Below is a small trained network, with its code and all its weights. Each question gives an input and a target symbol and asks what happens when units are switched off, that is, made to give their printed mean instead of their output.

import numpy as np


def w(rows, s, z=0):
    codes = np.array(rows[::2]) - 128.0
    scale = np.full(codes.shape[1], s)
    scale[-1] = z or s
    return codes * scale


def f(y):
    return y / 2 * (1 + np.tanh(0.7978845608 * (y + 0.044715 * y**3)))


def softmax(a):
    e = np.exp(a - a.max(-1, keepdims=True))
    return e / e.sum(-1, keepdims=True)


def log_softmax(a):
    a = a - a.max(-1, keepdims=True)
    return a - np.log(np.exp(a).sum(-1, keepdims=True))


def net(x, mask):
    ids = ['ΔΘΛΞγμ'.index(c) for c in x.split()]
    T = len(ids)
    res = E[ids] + P[:T]
    u = 0
    for l in range(3):
        r = res
        for j in range(3):
            rows = slice(2 * j, 2 * j + 2)
            q, k, v = (r @ M[l][rows].T for M in (Q, K, V))
            z = softmax(np.where(np.tri(T) > 0, q @ k.T / 2**0.5, -1e9)) @ v
            o = O[l][rows]
            res = res + np.where(mask[u + j], z, o[:, -1]) @ o[:, :-1]
        u += 3
        y = f(res @ A[l][:, :-1].T + A[l][:, -1])
        res = res + np.where(mask[u : u + 4], y, B[l][:, -1]) @ B[l][:, :-1]
        u += 4
    return log_softmax(res[-1] @ U[:, :-1].T + U[:, -1])


Q, K, V, O, A, B = {}, {}, {}, {}, {}, {}
E = w([
[164,2,141],'Δ',
[102,214,96],'Θ',
[148,86,94],'Λ',
[44,249,73],'Ξ',
[135,188,170],'γ',
[110,208,116],'μ',
],0.0058)
P = w([
[124,127,108],'0',
[94,189,211],'1',
[114,165,1],'2',
[163,156,194],'3',
[100,134,13],'4',
[206,115,209],'5',
[80,108,32],'6',
[234,88,241],'7',
[58,93,54],'8',
[217,102,174],'9',
],0.0076)
Q[0] = w([
[89,5,33],'0.h0',
[253,235,168],'0.h0',
[141,39,128],'0.h1',
[150,12,148],'0.h1',
[68,195,155],'0.h2',
[65,241,153],'0.h2',
],0.0069)
K[0] = w([
[210,93,240],'0.h0',
[2,192,68],'0.h0',
[204,55,191],'0.h1',
[216,46,199],'0.h1',
[177,94,210],'0.h2',
[187,93,206],'0.h2',
],0.0073)
V[0] = w([
[35,206,47],'0.h0',
[87,226,112],'0.h0',
[99,203,97],'0.h1',
[180,110,154],'0.h1',
[156,193,85],'0.h2',
[46,171,2],'0.h2',
],0.0049)
O[0] = w([
[39,189,228,241],'0.h0',
[122,107,206,221],'0.h0',
[99,211,126,188],'0.h1',
[189,89,134,108],'0.h1',
[148,93,133,201],'0.h2',
[198,3,66,254],'0.h2',
],0.0043,0.00096)
A[0] = w([
[156,229,165,253],'0.n0',
[215,3,51,213],'0.n1',
[69,152,90,63],'0.n2',
[224,92,233,193],'0.n3',
],0.0064,0.0042)
B[0] = w([
[110,233,148,250],'0.n0',
[206,242,67,253],'0.n1',
[135,74,102,112],'0.n2',
[251,178,255,233],'0.n3',
],0.0055,0.0037)
Q[1] = w([
[61,52,172],'1.h0',
[136,1,134],'1.h0',
[129,190,164],'1.h1',
[104,54,130],'1.h1',
[147,191,22],'1.h2',
[163,245,42],'1.h2',
],0.0068)
K[1] = w([
[118,137,85],'1.h0',
[31,169,43],'1.h0',
[149,63,152],'1.h1',
[125,148,80],'1.h1',
[206,154,176],'1.h2',
[188,180,254],'1.h2',
],0.0075)
V[1] = w([
[254,126,199],'1.h0',
[52,150,42],'1.h0',
[40,130,90],'1.h1',
[229,158,139],'1.h1',
[173,159,229],'1.h2',
[178,101,64],'1.h2',
],0.0065)
O[1] = w([
[180,218,46,244],'1.h0',
[81,34,164,51],'1.h0',
[62,2,166,85],'1.h1',
[154,200,124,198],'1.h1',
[146,202,211,253],'1.h2',
[116,122,42,78],'1.h2',
],0.0062,0.0049)
A[1] = w([
[59,109,88,253],'1.n0',
[44,132,2,216],'1.n1',
[212,216,157,117],'1.n2',
[231,182,111,121],'1.n3',
],0.0075,0.0054)
B[1] = w([
[241,74,171,139],'1.n0',
[228,40,29,153],'1.n1',
[1,170,59,254],'1.n2',
[60,164,35,228],'1.n3',
],0.0071,0.014)
Q[2] = w([
[127,111,131],'2.h0',
[178,87,207],'2.h0',
[53,172,196],'2.h1',
[203,133,3],'2.h1',
[40,208,156],'2.h2',
[225,73,108],'2.h2',
],0.0063)
K[2] = w([
[118,102,147],'2.h0',
[199,35,137],'2.h0',
[162,101,231],'2.h1',
[42,253,40],'2.h1',
[191,74,37],'2.h2',
[86,170,190],'2.h2',
],0.0064)
V[2] = w([
[145,131,234],'2.h0',
[105,216,90],'2.h0',
[255,73,126],'2.h1',
[214,108,93],'2.h1',
[178,105,109],'2.h2',
[141,73,110],'2.h2',
],0.0051)
O[2] = w([
[92,239,116,76],'2.h0',
[186,97,207,250],'2.h0',
[149,128,25,31],'2.h1',
[154,92,1,95],'2.h1',
[119,212,161,130],'2.h2',
[66,156,102,117],'2.h2',
],0.0048,0.014)
A[2] = w([
[214,104,154,237],'2.n0',
[92,173,78,5],'2.n1',
[186,4,214,210],'2.n2',
[197,102,175,252],'2.n3',
],0.011,0.0029)
B[2] = w([
[201,48,171,154],'2.n0',
[98,85,112,253],'2.n1',
[17,67,56,155],'2.n2',
[130,11,215,151],'2.n3',
],0.011,0.0074)
U = w([
[114,204,233,201],'Δ',
[112,56,169,102],'Θ',
[124,81,180,90],'Λ',
[24,27,121,1],'Ξ',
[86,194,22,169],'γ',
[254,141,118,120],'μ',
],0.0066,0.0045)

Each question gives the input, a string of symbols that net reads in full, and the target symbol t.
The units are the heads (2 rows each of Q, K, V and O) and the neurons (one row each of A and B). Each row of codes is followed by its name. A weight is (code - 128) times the scale printed after its matrix; where a second scale follows, it is the last column's (O, A, B and U).
mask holds one flag per unit, layer by layer, with each layer's heads first. A switched-off unit (its flag False) gives its mean, the last column of its rows in O or B, instead of its output. The means were averaged over made-up inputs and are rounded, as every weight is.
A unit's drop is (log p(t) with every unit on - log p(t) with that unit switched off) / (log p(t) with every unit on - log p(t) with every unit switched off).
The circuit of an input: a set's keep is (log p(t) with only the set's units on - log p(t) with every unit switched off) / (log p(t) with every unit on - log p(t) with every unit switched off). Starting from the 12 units with the biggest drops (on a tie, the unit counted first), units are removed one at a time, each time the one whose removal leaves the highest keep (on an exact tie, the one counted first), for as long as the keep stays at least 0.8.
units of the circuit, in order: the units of the circuit, biggest drop first
unit that matters most: the unit with the biggest drop
k most important neurons: the k neurons with the biggest drops, biggest first
k most important neurons of layer l: the k neurons of layer l with the biggest drops, biggest first
which heads matter: for each layer, one digit per head in row order, 1 if its drop is at least 0.15 and else 0, layers parted by /
input Λ γ Λ Θ Λ γ γ Θ Δ, target Θ: units of the circuit, in order	(1.n2 1.h0 1.n3 2.n3)
input μ Θ Δ Θ Δ μ Δ Θ, target γ: units of the circuit, in order	(1.n2 0.n3 1.n3 1.h0)
input Θ μ Δ γ γ Δ Θ Θ, target γ: units of the circuit, in order	(0.n3 1.h0 1.n2)
input μ γ Θ Θ Δ Θ γ Λ Θ γ, target γ: which heads matter	000 / 100 / 000
input Δ Ξ Θ Λ γ Ξ Δ, target Ξ: 4 most important neurons	(2.n2 0.n0 0.n3 1.n2)
input Λ Δ Λ γ Λ Δ Λ Θ γ γ, target γ: units of the circuit, in order	(1.n3 1.h0 0.n3)
input γ Ξ μ γ Δ Λ Λ, target μ: units of the circuit, in order	(1.n2 0.n3 1.n1 2.n2)
input Δ Δ Δ Ξ Λ Δ Ξ Ξ γ, target Ξ: which heads matter	000 / 110 / 110
input Δ Θ Δ Δ Λ μ Λ Λ, target γ: which heads matter	000 / 000 / 000
input γ Θ μ, target Θ: which heads matter	000 / 110 / 000
input Δ γ μ μ Ξ Λ γ γ Δ, target Δ: 4 most important neurons	(0.n1 0.n0 1.n2 0.n3)
input Δ Λ Λ Δ Λ Λ γ, target μ: 2 most important neurons of layer 0	(0.n1 0.n3)
input Δ μ Δ γ Δ Ξ Λ μ, target γ: which heads matter	000 / 100 / 000
input Δ Θ Δ Θ γ Θ μ Ξ μ, target Ξ: 2 most important neurons	(2.n2 1.n2)
input Δ Δ Θ Ξ μ, target Ξ: 3 most important neurons	(0.n3 2.n2 1.n2)
input Δ Λ Δ, target μ: 3 most important neurons	(0.n1 0.n3 1.n2)
input Δ γ Θ Ξ γ, target Ξ: 3 most important neurons	(0.n3 1.n2 2.n2)
input Θ Θ μ Ξ Θ Θ γ, target Θ: unit that matters most	1.n2
input Θ Δ Λ Ξ Λ, target Ξ: 2 most important neurons	(0.n0 0.n3)
input γ Δ Θ Θ Δ γ Δ γ Δ, target Δ: 4 most important neurons	(0.n1 1.n2 0.n3 0.n0)
input γ Θ Λ, target Θ: 4 most important neurons	(0.n3 1.n2 0.n1 2.n0)
input Δ Δ Δ Λ μ, target μ: which heads matter	100 / 000 / 000
input Λ Θ Δ, target Θ: unit that matters most	0.n3
